Below are the code and all the weights of a small trained network. Each question names an input and a target symbol and asks about switching units off, where a switched-off unit gives its printed mean instead of its output.

import numpy as np


def w(rows, s, z=0):
    codes = np.array(rows[::2]) - 128.0
    scale = np.full(codes.shape[1], s)
    scale[-1] = z or s
    return codes * scale


def norm(h):
    return h / np.sqrt((h * h).mean(-1, keepdims=True) + 1e-5)


def softmax(a):
    e = np.exp(a - a.max(-1, keepdims=True))
    return e / e.sum(-1, keepdims=True)


def log_softmax(a):
    a = a - a.max(-1, keepdims=True)
    return a - np.log(np.exp(a).sum(-1, keepdims=True))


def net(x, mask):
    ids = ['αβγδζθλμξσφψω'.index(c) for c in x.split()]
    T = len(ids)
    res = E[ids] + P[:T]
    u = 0
    for l in range(2):
        r = norm(res)
        for j in range(3):
            rows = slice(4 * j, 4 * j + 4)
            q, k, v = (r @ M[l][rows].T for M in (Q, K, V))
            z = softmax(np.where(np.tri(T) > 0, q @ k.T / 4**0.5, -1e9)) @ v
            o = O[l][rows]
            res = res + np.where(mask[u + j], z, o[:, -1]) @ o[:, :-1]
        u += 3
    return log_softmax(norm(res)[-1] @ U[:, :-1].T + U[:, -1])


Q, K, V, O = {}, {}, {}, {}
E = w([
[87,121,161,120,184],'α',
[99,37,195,21,74],'β',
[165,93,136,138,211],'γ',
[72,78,170,129,69],'δ',
[103,101,148,153,176],'ζ',
[151,88,109,184,253],'θ',
[158,82,68,68,235],'λ',
[28,103,172,143,130],'μ',
[66,79,183,134,67],'ξ',
[99,134,173,81,135],'σ',
[76,103,206,99,122],'φ',
[47,146,206,128,113],'ψ',
[92,78,189,112,143],'ω',
],0.0067)
P = w([
[150,106,119,122,92],'0',
[89,68,182,93,184],'1',
[64,117,7,148,188],'2',
[142,118,129,164,100],'3',
[83,112,166,118,215],'4',
[81,145,26,176,196],'5',
[152,144,130,145,99],'6',
[110,161,182,101,203],'7',
],0.016)
Q[0] = w([
[97,178,228,86,234],'L0H0',
[72,119,173,151,254],'L0H0',
[134,213,63,165,139],'L0H0',
[124,115,214,147,149],'L0H0',
[169,189,52,140,126],'L0H1',
[139,50,172,75,137],'L0H1',
[130,96,98,174,133],'L0H1',
[200,93,120,94,40],'L0H1',
[63,167,90,249,83],'L0H2',
[218,159,20,141,113],'L0H2',
[62,135,185,146,191],'L0H2',
[142,106,78,127,199],'L0H2',
],0.0081)
K[0] = w([
[188,247,180,129,152],'L0H0',
[165,195,118,197,156],'L0H0',
[133,132,68,90,111],'L0H0',
[147,187,192,178,101],'L0H0',
[156,133,108,104,116],'L0H1',
[86,90,174,146,119],'L0H1',
[139,143,103,196,133],'L0H1',
[171,97,196,145,121],'L0H1',
[142,106,100,129,173],'L0H2',
[84,72,139,78,162],'L0H2',
[137,144,121,128,100],'L0H2',
[87,107,97,103,91],'L0H2',
],0.012)
V[0] = w([
[180,136,58,71,156],'L0H0',
[166,137,57,184,81],'L0H0',
[233,101,92,161,124],'L0H0',
[189,125,155,183,223],'L0H0',
[1,136,103,88,171],'L0H1',
[152,144,144,52,112],'L0H1',
[159,186,137,97,42],'L0H1',
[134,159,223,54,100],'L0H1',
[144,103,113,36,153],'L0H2',
[143,107,136,141,183],'L0H2',
[88,82,38,90,56],'L0H2',
[117,97,168,116,157],'L0H2',
],0.0071)
O[0] = w([
[45,171,158,58,63,119],'L0H0',
[138,167,113,9,174,127],'L0H0',
[72,140,122,55,159,166],'L0H0',
[102,102,234,119,72,207],'L0H0',
[104,54,83,1,140,197],'L0H1',
[109,175,112,147,192,72],'L0H1',
[113,169,155,126,151,1],'L0H1',
[160,186,143,118,196,33],'L0H1',
[114,117,148,106,83,134],'L0H2',
[176,129,105,144,143,165],'L0H2',
[64,139,174,128,115,147],'L0H2',
[149,60,144,120,130,159],'L0H2',
],0.0064,0.0069)
Q[1] = w([
[166,175,35,195,79],'L1H0',
[133,78,142,119,182],'L1H0',
[187,89,127,125,129],'L1H0',
[173,118,178,134,130],'L1H0',
[55,133,149,54,149],'L1H1',
[89,115,151,146,143],'L1H1',
[161,127,91,140,43],'L1H1',
[106,127,93,161,157],'L1H1',
[103,148,123,117,213],'L1H2',
[70,167,89,147,188],'L1H2',
[55,101,178,41,184],'L1H2',
[121,148,252,107,118],'L1H2',
],0.015)
K[1] = w([
[15,159,154,147,198],'L1H0',
[189,153,60,126,91],'L1H0',
[137,201,103,180,98],'L1H0',
[186,198,142,156,100],'L1H0',
[175,93,35,41,97],'L1H1',
[166,91,158,91,144],'L1H1',
[96,154,149,183,91],'L1H1',
[82,90,148,98,160],'L1H1',
[172,58,100,112,169],'L1H2',
[125,11,51,134,204],'L1H2',
[190,80,118,130,87],'L1H2',
[181,108,216,118,97],'L1H2',
],0.012)
V[1] = w([
[128,192,115,137,159],'L1H0',
[203,250,191,209,137],'L1H0',
[173,94,215,87,226],'L1H0',
[131,104,203,63,189],'L1H0',
[83,141,130,241,117],'L1H1',
[58,94,189,78,165],'L1H1',
[51,103,92,184,252],'L1H1',
[133,146,221,141,185],'L1H1',
[215,72,116,126,114],'L1H2',
[182,71,155,194,205],'L1H2',
[86,9,96,182,182],'L1H2',
[189,231,236,254,137],'L1H2',
],0.0083)
O[1] = w([
[113,74,114,103,88,47],'L1H0',
[71,69,45,136,74,14],'L1H0',
[205,34,97,68,237,121],'L1H0',
[215,86,90,95,193,123],'L1H0',
[150,130,175,69,118,132],'L1H1',
[96,201,97,147,91,222],'L1H1',
[53,186,63,2,151,195],'L1H1',
[186,219,107,108,161,116],'L1H1',
[188,78,127,156,125,155],'L1H2',
[199,141,100,202,145,152],'L1H2',
[195,191,92,156,63,254],'L1H2',
[103,147,137,196,235,25],'L1H2',
],0.008,0.0078)
U = w([
[104,35,92,55,46,199],'α',
[188,183,58,113,79,127],'β',
[132,54,64,172,166,195],'γ',
[211,50,182,179,61,187],'δ',
[136,77,85,145,154,157],'ζ',
[244,145,106,127,214,110],'θ',
[155,134,244,3,183,23],'λ',
[36,35,129,59,201,126],'μ',
[131,242,193,162,137,43],'ξ',
[99,46,202,177,174,213],'σ',
[38,127,156,161,90,109],'φ',
[102,255,122,90,218,2],'ψ',
[57,142,134,188,96,127],'ω',
],0.0088,0.0038)

Each question gives the input, a string of symbols that net reads in full, and the target symbol t.
The units are the heads (4 rows each of Q, K, V and O). Each row of codes is followed by its name. A weight is (code - 128) times the scale printed after its matrix; where a second scale follows, it is the last column's (O and U).
mask holds one flag per head, layer by layer. A switched-off head (its flag False) gives its mean, the last column of its rows in O, instead of its output. The means were averaged over made-up inputs and are rounded, as every weight is.
A unit's drop is (log p(t) with every unit on - log p(t) with that unit switched off) / (log p(t) with every unit on - log p(t) with every unit switched off).
The circuit of an input: a set's keep is (log p(t) with only the set's units on - log p(t) with every unit switched off) / (log p(t) with every unit on - log p(t) with every unit switched off). Starting from all 6 units, units are removed one at a time, each time the one whose removal leaves the highest keep (on an exact tie, the one counted first), for as long as the keep stays at least 0.8.
circuit, biggest first: the units of the circuit, biggest drop first
unit that matters most: the unit with the biggest drop
heads that matter: for each layer, one digit per head in row order, 1 if its drop is at least 0.15 and else 0, layers parted by /
input μ μ σ α θ γ, target α: circuit, biggest first	(L0H1)
input ζ θ θ ψ, target ξ: circuit, biggest first	(L0H1, L1H2)
input θ θ α θ θ α μ ξ, target ξ: circuit, biggest first	(L1H0, L0H0)
input γ γ β λ, target σ: circuit, biggest first	(L0H1, L1H2, L1H1, L0H0)
input γ γ ζ γ γ ω, target α: heads that matter	010 / 001
input θ ξ θ γ ω, target μ: circuit, biggest first	(L0H1, L0H0, L1H1, L1H2)
input θ θ σ ω θ α β ζ, target σ: circuit, biggest first	(L0H0, L1H2, L0H1)
input μ ζ δ σ ζ, target α: circuit, biggest first	(L0H1, L1H0, L0H0)
input θ θ ω ξ φ, target φ: circuit, biggest first	(L1H0, L0H1, L0H0)
input σ θ λ α, target μ: circuit, biggest first	(L0H1, L1H2, L1H0)
input δ δ θ ψ α β ω θ, target γ: heads that matter	111 / 101
input θ θ ψ μ σ, target ξ: circuit, biggest first	(L1H0, L0H0)
input γ θ ψ ω α, target γ: circuit, biggest first	(L1H2, L0H1, L0H0, L1H0)
input δ θ θ ζ θ, target ψ: unit that matters most	L0H2
input μ γ θ, target α: circuit, biggest first	(L0H1, L1H2)
input ξ α ζ λ α, target δ: circuit, biggest first	(L1H2, L0H0)
input θ γ θ β γ θ α ψ, target θ: circuit, biggest first	(L0H0, L1H2, L0H2)
input γ ω μ γ, target σ: circuit, biggest first	(L0H1, L1H2, L0H0)
input δ σ α γ γ ω θ, target φ: heads that matter	111 / 101
input ω θ γ γ θ α γ, target θ: heads that matter	111 / 011
input θ θ γ, target α: unit that matters most	L1H2
input θ μ μ ζ ω θ θ, target δ: heads that matter	010 / 010
input θ θ θ ω θ γ ω, target δ: heads that matter	110 / 110
input α δ θ α, target ψ: heads that matter	111 / 011
input γ γ μ γ μ ω θ, target σ: heads that matter	110 / 011
input ψ ψ α α γ φ λ, target γ: heads that matter	111 / 101
input θ ψ θ θ ψ α α, target δ: unit that matters most	L0H1
input α ω λ θ μ α α θ, target θ: heads that matter	100 / 001
input ξ β α θ θ γ β α, target σ: heads that matter	110 / 001
